-11,-13,-21,-4,9,-5,-9,-21,-22
6,-1,8,-3,6,2,-21,-14,6
-1,13,15,-14,31,8,1,-21,-4
41,-32,5,16,24,7,-8,-7,-25
41,18,-22,-5,-3,-9,-20,-8,-6
-2,10,-7,10,-1,9,-3,-5,3
-2,-32,2,-18,9,-9,20,2,5
7,-23,-22,11,0,6,-12,-12,-1
26,18,24,-11,22,10,-9,0,-5
-13,-6,7,-13,15,11,-7,-17,-26
14,-7,-5,14,25,3,-3,-1,11
-2,1,0,2,29,11,20,-9,10
The entry in the bottom-right corner -> 10
The 2nd entry on the diagonal from the top-right corner: -14
What is the top-left entry?
A: -11
What is the bottom-left entry?
A: -2
What is the top-right entry?
A: -22
The largest entry in the last column is 11
What is the entry just left of 13?
A: -1
The 5th entry from the end, reading row by row -> 29
The entry just left of -20 is -9
What is the third-last entry, reading row by row?
A: 20
What is the smallest entry in the last row?
A: -9
The smallest entry in the last column -> -26
What is the third entry on the main diagonal?
A: 15
What is the 4th entry from the end, reading row by row?
A: 11

[[-2, -7, 36, -25, -25, -36, 24, -13, -32, -3, 37, -16, -11, 17], [31, -13, 16, -32, 25, 17, -25, -25, 7, -6, -24, 29, -37, -27]]
Which number is the entry just right of 36? -25
The entry just left of -27 is -37
Which number is the third largest entry? 31
The third entry in reading order: 36
Which number is the entry just left of the largest entry? -3
The entry just right of 37 -> -16
Which number is the entry just left of -7? -2
Which number is the entry just right of 7? -6

Read these off the row that follows.
1) Find the entry just left of 941.
2) Find the 3rd entry from the left.
3) Find the 3rd smallest entry.
-107	-786	941	-705
1) -786
2) 941
3) -107

Read these off the matrix that follows.
1) Report the entry directly below 46.
2) Report the entry directly above 70.
3) Report the largest entry in the last column.
4) Report the entry directly above 459.
5) Report the entry in the bottom-right corner.
6) Report the entry in the top-right corner.
7) Report the first entry in reading order.
8) Report the entry directly below 149.
[[506, 194, 80, 631],
 [-291, 254, -676, 149],
 [8, 58, -434, -264],
 [458, -54, 683, 731],
 [290, 490, 568, 174],
 [290, 352, 70, 549],
 [207, -28, -207, -448],
 [-479, -397, 604, 198],
 [191, -171, -406, -273],
 [-621, 46, -407, 22],
 [546, 326, 112, 192],
 [473, 338, 346, 459],
 [152, 19, -286, -444],
 [-249, -125, -705, -201]]
1) 326
2) 568
3) 731
4) 192
5) -201
6) 631
7) 506
8) -264

Questions about the array below.
1) Give the top-left entry.
2) Give the bottom entry of the column that holds the smallest entry.
3) Give the entry just left of -29.
4) Give the bottom-left entry.
5) Give the entry just right of the smallest entry.
6) Give the bottom-right entry.
[[  6  11 -41  21  -7 -39 -27 -21]
 [ 25  -3  -2   4   7  16  15 -29]
 [ -3 -35 -10  -4 -14  16   1  21]]
1) 6
2) -10
3) 15
4) -3
5) 21
6) 21

-151.87   236.09   133.46  -233.77   128.53  -163.95  -203.99    44.58
 196.89  -108.48  -212.41   151.92  -214.16   176.31  -163.85   206.67
What is the third entry from the end, reading row by row?
A: 176.31
What is the top entry of the column that holds the smallest entry?
A: -233.77
The bottom entry of the column that holds the largest entry is -108.48
The entry in the top-left corner -> -151.87
What is the entry directly below the smallest entry?
A: 151.92
What is the entry just right of -163.95?
A: -203.99
What is the largest entry in the first column?
A: 196.89
The top-right entry -> 44.58
The last entry, reading row by row: 206.67
What is the entry just right of the largest entry?
A: 133.46
What is the entry just left of 206.67?
A: -163.85

M =
[[25 53 28 37 59 33 64 31 49 43 58 54]
 [35 58 33 36 45 41 63 36 54 44 59 56]
 [62 28 50 59 57 41 34 69 43 40 40 30]
 [30 53 25 38 62 33 59 29 55 41 58 57]
 [63 27 53 36 56 44 58 55 37 44 60 23]
 [63 30 58 38 56 45 57 58 35 44 62 27]
 [28 52 29 32 58 36 65 24 48 43 64 58]
 [54 34 54 52 56 50 38 46 35 50 48 34]
 [42 47 48 57 47 60 39 24 35 64 33 57]
 [57 46 57 35 41 59 58 35 33 58 58 42]
 [60 28 49 59 52 39 30 74 41 35 39 32]
 [57 29 52 50 64 48 41 50 33 48 50 34]
 [31 47 50 64 49 53 29 36 41 57 27 61]]
Rows and columns are numbered from 0.
Read off the entry in row 0 and column 0.
A: 25
Read off the top entry of the column that holds the smallest entry.
A: 54
The bottom-left entry: 31
The entry at row 0, column 1 is 53
Read off the bottom entry of the column that holds the largest entry.
A: 36
The entry just left of the largest entry is 30
The entry directly above the largest entry: 35
The entry at row 0, column 2 -> 28
Read off the bottom entry of the column that holds the smallest entry.
A: 61
The entry at row 2, column 0 -> 62
The entry in row 2 and column 2: 50
Read off the top entry of the column that holds the largest entry.
A: 31
Read off the entry at row 1, column 0.
A: 35
The smallest entry: 23

m =
[[664 407 607 741 758 484 396 760 448 418 615]
 [343 580 510 439 765 450 748 263 611 453 605]
 [718 559 427 532 677 616 546 576 421 378 775]
 [735 552 457 545 640 618 520 578 440 407 768]
 [372 598 425 416 690 502 801 208 566 519 636]
 [625 415 598 661 629 611 457 545 444 543 524]
 [520 495 653 589 436 697 493 320 535 719 422]
 [677 551 469 517 468 666 602 436 414 624 599]
 [653 421 582 726 759 457 360 805 470 373 638]
 [623 394 614 656 686 578 480 552 422 521 559]
 [416 555 701 634 396 589 419 461 700 707 361]
 [640 449 557 625 604 674 506 495 403 594 547]
 [356 582 678 519 346 644 465 262 689 740 371]
 [751 514 515 570 580 651 485 589 436 504 663]
 [631 611 387 439 533 658 738 406 410 559 714]
 [606 458 508 593 542 675 621 457 376 601 612]]
Give the last entry in the row that holds the smallest entry.
A: 636
Give the entry directly below 470.
A: 422
Give the largest entry.
A: 805
The entry just left of 502 -> 690
Give the 4th-last entry, reading row by row.
A: 457
The second entry on the main diagonal is 580
Give the third entry in reading order.
A: 607
The entry directly above the largest entry: 436
The 1st entry, reading row by row is 664
Give the entry in the bottom-right corner.
A: 612
The entry just right of 376: 601
Give the smallest entry in the last column.
A: 361
Give the largest entry in the last row.
A: 675
Give the entry just right of the smallest entry.
A: 566
The 3rd largest entry is 775
Give the top entry of the column that holds the largest entry.
A: 760
Give the entry in the bottom-left corner.
A: 606
Give the entry just left of the smallest entry.
A: 801
The 3rd smallest entry -> 263
Give the entry in the top-right corner.
A: 615
Give the entry directly below 604.
A: 346
The first entry of the largest entry's row: 653
The last entry of the largest entry's row is 638
Give the smallest entry in the last row.
A: 376
The smallest entry in the first row: 396
Give the entry directly above the smallest entry.
A: 578
The entry just left of 373 -> 470
The entry just left of 532: 427
Give the 4th entry, reading row by row.
A: 741
The entry directly above 801 -> 520

Read these off the matrix that follows. Rows and columns are numbered from 0.
1) What is the top-left entry?
2) What is the bottom entry of the column that holds the largest entry?
3) What is the entry in row 0 and column 2?
4) What is the entry at row 2, column 0?
5) What is the top entry of the column that holds the smallest entry?
6) What is the entry in the bottom-right corner?
7) What is the entry at row 2, column 2?
8) What is the entry just left of the smallest entry?
[[ -7  -5  13  16  18  31  -3  21  10 -16]
 [  8  19  -8 -18 -26 -21  -4 -20  -1   0]
 [  1 -15   7  25  28  33  -7   5  11 -25]
 [  6 -16   6  29  30  36 -10  -4  15 -33]]
1) -7
2) 36
3) 13
4) 1
5) -16
6) -33
7) 7
8) 15
